Below are the code and all the weights of a small trained network. Each question names an input and a class and asks about switching units off, where a switched-off unit gives its printed mean instead of its output.

import numpy as np


def w(rows, s, z=0):
    codes = np.array(rows[::2]) - 128.0
    scale = np.full(codes.shape[1], s)
    scale[-1] = z or s
    return codes * scale


def f(y):
    return np.maximum(y, 0)


def log_softmax(a):
    a = a - a.max(-1, keepdims=True)
    return a - np.log(np.exp(a).sum(-1, keepdims=True))


def net(x, mask):
    res = np.array(x, float).reshape(1, 4) / 4 @ E
    y = f(res @ A[0][:, :-1].T + A[0][:, -1])
    res = res + np.where(mask, y, B[0][:, -1]) @ B[0][:, :-1]
    return log_softmax(res[-1] @ U[:, :-1].T + U[:, -1])


A, B = {}, {}
E = w([
[247,117,111,121,105,181,123,98],'x0',
[142,106,129,75,152,91,142,26],'x1',
[116,154,144,82,76,99,33,157],'x2',
[144,123,204,129,56,119,176,146],'x3',
],0.014)
A[0] = w([
[148,55,138,178,89,207,202,189,210],'N1',
[142,87,124,109,157,158,168,48,119],'N2',
[190,80,143,131,108,153,139,72,215],'N3',
[72,132,135,147,180,103,182,124,169],'N4',
[111,178,196,86,73,111,71,142,175],'N5',
[22,132,88,85,166,57,112,140,196],'N6',
[81,157,75,97,171,163,52,169,231],'N7',
[196,101,116,155,122,132,210,148,229],'N8',
[159,141,78,196,108,190,114,159,182],'N9',
[72,96,124,185,141,137,153,158,192],'N10',
[92,86,81,124,163,121,212,87,253],'N11',
[116,194,185,97,47,62,81,152,197],'N12',
[157,167,52,146,199,255,150,181,249],'N13',
[145,121,168,135,149,147,243,85,192],'N14',
],0.0098,0.0041)
B[0] = w([
[49,166,202,189,99,242,173,201,208],'N1',
[194,100,93,186,122,107,177,73,189],'N2',
[142,77,110,162,5,142,157,91,197],'N3',
[75,192,153,124,212,77,192,128,199],'N4',
[107,99,203,1,75,86,57,168,222],'N5',
[75,169,98,43,173,62,92,74,246],'N6',
[199,114,57,106,130,68,59,145,222],'N7',
[171,127,203,226,78,203,181,73,191],'N8',
[147,174,129,187,79,217,82,180,196],'N9',
[61,212,122,155,155,119,120,192,193],'N10',
[159,130,197,152,229,55,209,76,212],'N11',
[123,75,198,17,29,93,78,208,241],'N12',
[169,197,104,216,126,140,64,166,227],'N13',
[101,71,228,200,150,96,144,61,202],'N14',
],0.0077,0.014)
U = w([
[225,28,202,214,104,84,231,27,30],'0',
[194,155,22,164,153,82,50,155,187],'1',
[97,58,63,20,120,80,79,70,6],'2',
[156,169,137,193,56,227,158,197,71],'3',
[77,225,89,91,229,24,197,76,47],'4',
[166,29,38,96,106,99,166,17,182],'5',
[125,95,209,2,36,59,90,200,143],'6',
[6,110,196,199,178,133,227,138,162],'7',
],0.0077,0.0027)

Each question gives the input, the list of numbers given to net, and the class t.
The units are the neurons (one row each of A and B). Each row of codes is followed by its name. A weight is (code - 128) times the scale printed after its matrix; where a second scale follows, it is the last column's (A, B and U).
mask holds one flag per neuron, in row order. A switched-off neuron (its flag False) gives its mean, the last column of its row in B, instead of its output. The means were averaged over made-up inputs and are rounded, as every weight is.
A unit's drop is (log p(t) with every unit on - log p(t) with that unit switched off) / (log p(t) with every unit on - log p(t) with every unit switched off).
The circuit of an input: a set's keep is (log p(t) with only the set's units on - log p(t) with every unit switched off) / (log p(t) with every unit on - log p(t) with every unit switched off). Starting from the 12 units with the biggest drops (on a tie, the unit counted first), units are removed one at a time, each time the one whose removal leaves the highest keep (on an exact tie, the one counted first), for as long as the keep stays at least 0.8.
units of the circuit, in order: the units of the circuit, biggest drop first
unit that matters most: the unit with the biggest drop
top k neurons: the k neurons with the biggest drops, biggest first
drop when u is switched off: that unit's drop, to one decimal
input [7,0,3,4], class 3: top 2 neurons => N6, N8
input [2,5,1,8], class 0: units of the circuit, in order => N14
input [5,7,7,-6], class 2: units of the circuit, in order => N13, N1
input [1,-4,7,-8], class 1: top 2 neurons => N7, N13
input [6,-3,-5,4], class 3: top 3 neurons => N1, N9, N13
input [0,1,1,-3], class 1: units of the circuit, in order => N12, N4
input [6,-6,-2,-8], class 3: top 2 neurons => N9, N6
input [-3,-2,1,-5], class 1: top 3 neurons => N7, N11, N14
input [0,-8,0,-5], class 1: top 2 neurons => N7, N8
input [7,-3,-6,2], class 3: top 3 neurons => N1, N9, N13
input [-2,0,-2,1], class 7: top 2 neurons => N7, N6
input [6,-2,-5,-7], class 3: top 2 neurons => N13, N9
input [-1,7,6,-5], class 2: top 2 neurons => N6, N1
input [-4,8,-1,1], class 4: unit that matters most => N6
input [8,-2,-5,-3], class 3: top 3 neurons => N13, N9, N1
input [-7,8,-8,0], class 4: top 2 neurons => N4, N6
input [8,-2,2,8], class 3: top 2 neurons => N1, N8
input [4,6,1,7], class 0: drop when N4 is switched off => 0.0
input [7,4,3,1], class 0: drop when N6 is switched off => 0.1
input [-3,7,8,-8], class 2: unit that matters most => N6
input [1,5,2,-7], class 5: drop when N6 is switched off => -0.1
input [-1,5,2,-1], class 2: drop when N4 is switched off => 0.2
